Below is a small trained network, with its code and all its weights. Each question gives an input and a class and asks what happens when units are switched off, that is, made to give their printed mean instead of their output.

import numpy as np


def w(rows, s, z=0):
    codes = np.array(rows[::2]) - 128.0
    scale = np.full(codes.shape[1], s)
    scale[-1] = z or s
    return codes * scale


def norm(h):
    return h / np.sqrt((h * h).mean(-1, keepdims=True) + 1e-5)


def f(y):
    return y / 2 * (1 + np.tanh(0.7978845608 * (y + 0.044715 * y**3)))


def log_softmax(a):
    a = a - a.max(-1, keepdims=True)
    return a - np.log(np.exp(a).sum(-1, keepdims=True))


def net(x, mask):
    res = np.array(x, float).reshape(1, 4) / 4 @ E
    u = 0
    for l in range(4):
        y = f(norm(res) @ A[l][:, :-1].T + A[l][:, -1])
        res = res + np.where(mask[u : u + 13], y, B[l][:, -1]) @ B[l][:, :-1]
        u += 13
    return log_softmax(norm(res)[-1] @ U[:, :-1].T + U[:, -1])


A, B = {}, {}
E = w([
[216,130,144,169,120,164,89,142,93,132,17,146],'x0',
[141,142,61,192,183,205,124,88,216,169,131,88],'x1',
[43,76,99,172,112,20,137,157,143,181,79,140],'x2',
[114,106,139,206,125,165,2,157,105,82,195,128],'x3',
],0.0098)
A[0] = w([
[90,203,142,22,153,128,125,71,155,105,203,111,101],'L0N1',
[171,95,103,99,116,177,113,88,159,184,153,44,66],'L0N2',
[99,146,112,158,109,1,79,106,133,230,80,131,127],'L0N3',
[129,221,191,173,184,93,72,217,156,100,147,112,76],'L0N4',
[157,10,196,241,121,131,133,175,129,113,201,102,39],'L0N5',
[176,207,136,120,136,106,75,164,140,82,40,128,94],'L0N6',
[154,160,90,117,193,105,33,71,134,128,41,157,2],'L0N7',
[118,33,225,33,62,99,106,159,108,70,113,171,145],'L0N8',
[253,66,66,170,88,109,121,191,133,132,75,140,27],'L0N9',
[49,124,104,115,135,82,123,86,199,39,169,129,97],'L0N10',
[214,164,145,113,64,242,141,196,92,156,99,88,76],'L0N11',
[137,124,74,234,185,172,151,100,169,188,129,63,152],'L0N12',
[143,80,141,85,155,90,132,99,108,70,117,165,9],'L0N13',
],0.005,0.0031)
B[0] = w([
[93,175,142,165,78,133,129,23,96,92,110,144,193],'L0N1',
[143,122,113,129,79,106,129,154,99,157,154,142,148],'L0N2',
[99,210,94,110,13,171,70,75,130,105,127,78,219],'L0N3',
[159,171,139,133,150,88,177,180,136,114,104,76,143],'L0N4',
[203,190,103,109,147,107,133,213,196,86,102,113,164],'L0N5',
[58,159,152,153,83,158,164,83,184,83,191,210,158],'L0N6',
[120,76,194,163,117,146,199,79,138,113,149,121,134],'L0N7',
[195,55,89,199,90,137,197,128,43,199,169,108,246],'L0N8',
[95,157,144,207,143,169,188,103,148,79,58,155,161],'L0N9',
[127,154,135,215,146,165,172,123,91,70,64,200,174],'L0N10',
[84,137,143,144,75,101,107,38,111,114,121,112,178],'L0N11',
[157,73,124,147,72,86,158,128,3,179,168,157,253],'L0N12',
[169,45,101,127,185,122,72,110,142,175,197,176,121],'L0N13',
],0.0063,0.0048)
A[1] = w([
[115,85,110,92,154,95,104,89,164,159,178,120,23],'L1N1',
[108,147,82,122,123,67,171,104,186,106,225,59,117],'L1N2',
[138,128,176,11,198,135,241,200,233,190,68,131,7],'L1N3',
[63,102,144,100,170,102,168,133,185,104,253,133,36],'L1N4',
[139,191,91,136,174,160,204,197,250,113,112,22,175],'L1N5',
[143,115,70,196,183,177,116,67,219,218,153,86,80],'L1N6',
[153,172,62,212,59,160,161,154,91,134,172,124,226],'L1N7',
[130,158,135,110,76,115,198,74,130,209,107,127,209],'L1N8',
[105,165,130,62,83,160,63,89,121,82,123,97,98],'L1N9',
[211,124,104,58,149,200,111,94,100,69,180,129,18],'L1N10',
[70,83,129,142,109,64,126,179,127,126,87,171,55],'L1N11',
[132,124,163,208,112,124,89,159,141,137,202,107,73],'L1N12',
[38,69,73,101,165,136,143,214,144,83,61,162,3],'L1N13',
],0.0063,0.0019)
B[1] = w([
[146,107,170,184,143,128,130,142,133,139,93,126,122],'L1N1',
[113,85,154,134,134,152,142,82,111,121,43,170,171],'L1N2',
[153,144,76,111,177,88,94,141,137,57,101,143,146],'L1N3',
[66,188,143,178,123,173,155,106,74,93,67,169,152],'L1N4',
[137,88,151,106,93,105,138,135,127,133,158,178,140],'L1N5',
[147,127,127,102,163,90,170,201,2,179,127,170,187],'L1N6',
[125,105,135,79,136,108,162,108,170,127,170,151,255],'L1N7',
[166,114,153,112,181,110,74,174,163,77,157,151,231],'L1N8',
[128,74,143,75,142,133,137,101,130,142,122,94,138],'L1N9',
[91,171,147,62,116,123,119,134,164,203,87,89,167],'L1N10',
[131,176,155,73,139,198,113,110,120,190,132,84,161],'L1N11',
[119,93,112,85,147,116,116,158,147,61,117,135,177],'L1N12',
[139,166,128,132,128,165,126,110,141,144,125,67,126],'L1N13',
],0.0091,0.0079)
A[2] = w([
[126,72,101,178,90,70,151,98,254,138,200,135,89],'L2N1',
[101,80,121,127,156,114,90,113,191,85,223,126,188],'L2N2',
[178,211,61,100,183,55,128,128,141,117,91,124,70],'L2N3',
[239,100,90,184,111,191,116,126,133,142,73,163,97],'L2N4',
[171,110,108,157,150,133,185,166,20,203,175,101,54],'L2N5',
[158,113,205,161,119,135,83,151,147,119,29,123,44],'L2N6',
[170,90,85,69,150,105,164,55,204,58,137,133,183],'L2N7',
[39,124,75,187,83,96,90,176,183,237,80,140,62],'L2N8',
[70,103,107,162,203,164,11,225,136,66,142,120,1],'L2N9',
[132,143,133,118,108,140,69,150,66,68,161,104,56],'L2N10',
[70,167,90,167,131,223,67,191,219,143,101,111,94],'L2N11',
[94,184,135,228,125,117,116,59,95,118,63,134,109],'L2N12',
[71,75,70,144,121,73,105,160,170,144,70,105,117],'L2N13',
],0.007,0.0029)
B[2] = w([
[129,71,109,128,106,183,101,61,184,128,144,86,149],'L2N1',
[160,89,138,154,115,98,127,69,179,135,68,139,202],'L2N2',
[99,126,101,137,173,88,52,165,116,76,147,123,165],'L2N3',
[56,108,138,108,168,112,175,102,142,145,70,169,205],'L2N4',
[138,76,93,168,51,85,103,154,137,172,149,170,255],'L2N5',
[76,179,82,191,133,113,178,92,153,120,139,157,164],'L2N6',
[125,67,101,193,115,128,23,179,172,113,95,50,235],'L2N7',
[180,220,172,53,122,204,95,76,74,160,159,65,207],'L2N8',
[146,136,118,88,254,24,85,146,144,58,92,99,206],'L2N9',
[114,169,45,70,148,76,138,139,110,149,84,172,178],'L2N10',
[140,88,138,114,83,77,167,167,75,166,138,139,150],'L2N11',
[125,83,180,172,70,120,125,53,145,92,72,106,172],'L2N12',
[227,218,140,68,151,175,86,94,158,135,148,112,191],'L2N13',
],0.0072,0.0043)
A[3] = w([
[146,140,52,216,219,177,171,150,163,234,195,145,14],'L3N1',
[140,153,68,166,128,49,152,137,109,105,69,81,69],'L3N2',
[106,140,142,234,81,114,65,122,156,147,128,2,63],'L3N3',
[143,170,99,119,169,70,136,134,153,94,40,159,130],'L3N4',
[38,169,140,209,129,179,220,89,132,81,90,166,86],'L3N5',
[149,190,158,163,148,194,118,134,153,153,147,75,88],'L3N6',
[140,252,155,49,109,245,99,103,144,164,156,26,4],'L3N7',
[117,142,70,121,202,85,133,215,159,50,82,104,70],'L3N8',
[214,154,100,150,110,100,47,106,119,117,65,193,113],'L3N9',
[157,171,61,174,182,173,141,71,188,133,109,129,150],'L3N10',
[164,110,143,110,56,128,184,232,16,135,181,169,38],'L3N11',
[153,169,157,214,152,143,120,159,148,166,41,177,87],'L3N12',
[123,127,46,184,117,96,157,160,37,153,123,116,111],'L3N13',
],0.0072,0.0031)
B[3] = w([
[136,81,136,122,70,86,172,191,49,139,168,142,166],'L3N1',
[147,164,110,110,179,181,122,103,150,123,145,128,160],'L3N2',
[173,52,89,129,116,104,182,92,179,164,150,84,136],'L3N3',
[124,133,161,145,143,182,110,157,137,69,169,101,218],'L3N4',
[83,159,73,210,114,209,144,116,158,50,2,173,199],'L3N5',
[140,113,178,65,115,113,105,106,51,170,157,118,134],'L3N6',
[142,231,133,116,64,153,58,37,135,227,138,43,228],'L3N7',
[195,157,190,77,179,107,78,163,173,87,181,114,221],'L3N8',
[73,112,143,122,166,100,160,84,131,111,157,102,216],'L3N9',
[95,114,119,104,92,51,141,182,65,99,132,179,152],'L3N10',
[129,105,64,161,158,121,162,201,127,210,136,158,255],'L3N11',
[52,151,86,109,83,164,122,131,120,121,141,142,159],'L3N12',
[196,118,168,28,57,113,141,111,106,206,163,138,187],'L3N13',
],0.0087,0.0061)
U = w([
[159,64,103,88,93,74,186,197,46,214,168,190,179],'0',
[146,212,141,74,82,148,83,37,127,187,134,27,154],'1',
[157,130,145,86,229,87,82,179,180,13,145,110,142],'2',
[46,134,110,196,89,182,184,77,126,51,56,178,169],'3',
[171,2,101,179,98,132,131,99,234,126,137,60,94],'4',
[116,108,158,203,155,156,151,174,161,165,141,70,2],'5',
],0.013,0.0043)

Each question gives the input, the list of numbers given to net, and the class t.
The units are the neurons (one row each of A and B). Each row of codes is followed by its name. A weight is (code - 128) times the scale printed after its matrix; where a second scale follows, it is the last column's (A, B and U).
mask holds one flag per neuron, layer by layer. A switched-off neuron (its flag False) gives its mean, the last column of its row in B, instead of its output. The means were averaged over made-up inputs and are rounded, as every weight is.
A unit's drop is (log p(t) with every unit on - log p(t) with that unit switched off) / (log p(t) with every unit on - log p(t) with every unit switched off).
The circuit of an input: a set's keep is (log p(t) with only the set's units on - log p(t) with every unit switched off) / (log p(t) with every unit on - log p(t) with every unit switched off). Starting from the 12 units with the biggest drops (on a tie, the unit counted first), units are removed one at a time, each time the one whose removal leaves the highest keep (on an exact tie, the one counted first), for as long as the keep stays at least 0.8.
units of the circuit, in order: the units of the circuit, biggest drop first
unit that matters most: the unit with the biggest drop
top k neurons: the k neurons with the biggest drops, biggest first
k most important neurons of layer l: the k neurons of layer l with the biggest drops, biggest first
drop of u: that unit's drop, to one decimal
input [-1,-2,0,2], class 4: unit that matters most -> L0N8
input [-8,-7,7,6], class 3: units of the circuit, in order -> (L0N12; L1N6; L1N4)
input [1,6,-6,0], class 0: top 2 neurons -> (L1N6; L0N3)
input [6,7,-2,-8], class 2: top 3 neurons -> (L1N3; L0N8; L1N8)
input [5,5,-1,5], class 0: units of the circuit, in order -> (L1N6; L2N5)
input [-8,-6,7,-2], class 3: 4 most important neurons of layer 1 -> (L1N4; L1N2; L1N10; L1N6)
input [7,-2,1,-7], class 2: top 2 neurons -> (L1N3; L1N8)
input [-2,-2,6,7], class 2: top 3 neurons -> (L2N9; L1N12; L1N10)
input [-1,3,0,-1], class 4: top 2 neurons -> (L0N12; L1N6)
input [1,8,2,-8], class 0: top 2 neurons -> (L1N6; L0N12)
input [4,4,-1,0], class 0: top 4 neurons -> (L0N1; L1N6; L0N10; L0N3)
input [5,4,-6,7], class 2: 2 most important neurons of layer 0 -> (L0N3; L0N1)
input [-4,0,7,7], class 1: top 3 neurons -> (L2N8; L1N8; L2N13)
input [-2,4,0,-1], class 0: unit that matters most -> L0N3
input [-3,1,-2,3], class 4: 3 most important neurons of layer 1 -> (L1N6; L1N8; L1N7)
input [2,2,4,4], class 1: top 3 neurons -> (L1N8; L2N8; L2N13)
input [-3,-2,-6,6], class 1: 3 most important neurons of layer 1 -> (L1N10; L1N8; L1N9)
input [0,-1,7,6], class 1: top 2 neurons -> (L2N8; L1N8)
input [4,2,-1,-3], class 3: 3 most important neurons of layer 0 -> (L0N9; L0N3; L0N11)
input [8,-4,8,3], class 1: unit that matters most -> L2N8
input [-7,-6,0,0], class 3: 2 most important neurons of layer 0 -> (L0N12; L0N1)
input [-4,8,5,6], class 0: drop of L1N6 -> 0.6
input [-7,8,1,-6], class 0: drop of L1N6 -> 2.1
input [-5,-5,-8,6], class 1: drop of L1N10 -> 0.3
input [-3,7,2,4], class 0: drop of L1N6 -> 0.5
input [8,-4,7,-5], class 3: 2 most important neurons of layer 1 -> (L1N10; L1N8)
input [-1,-2,-1,-4], class 2: unit that matters most -> L0N12
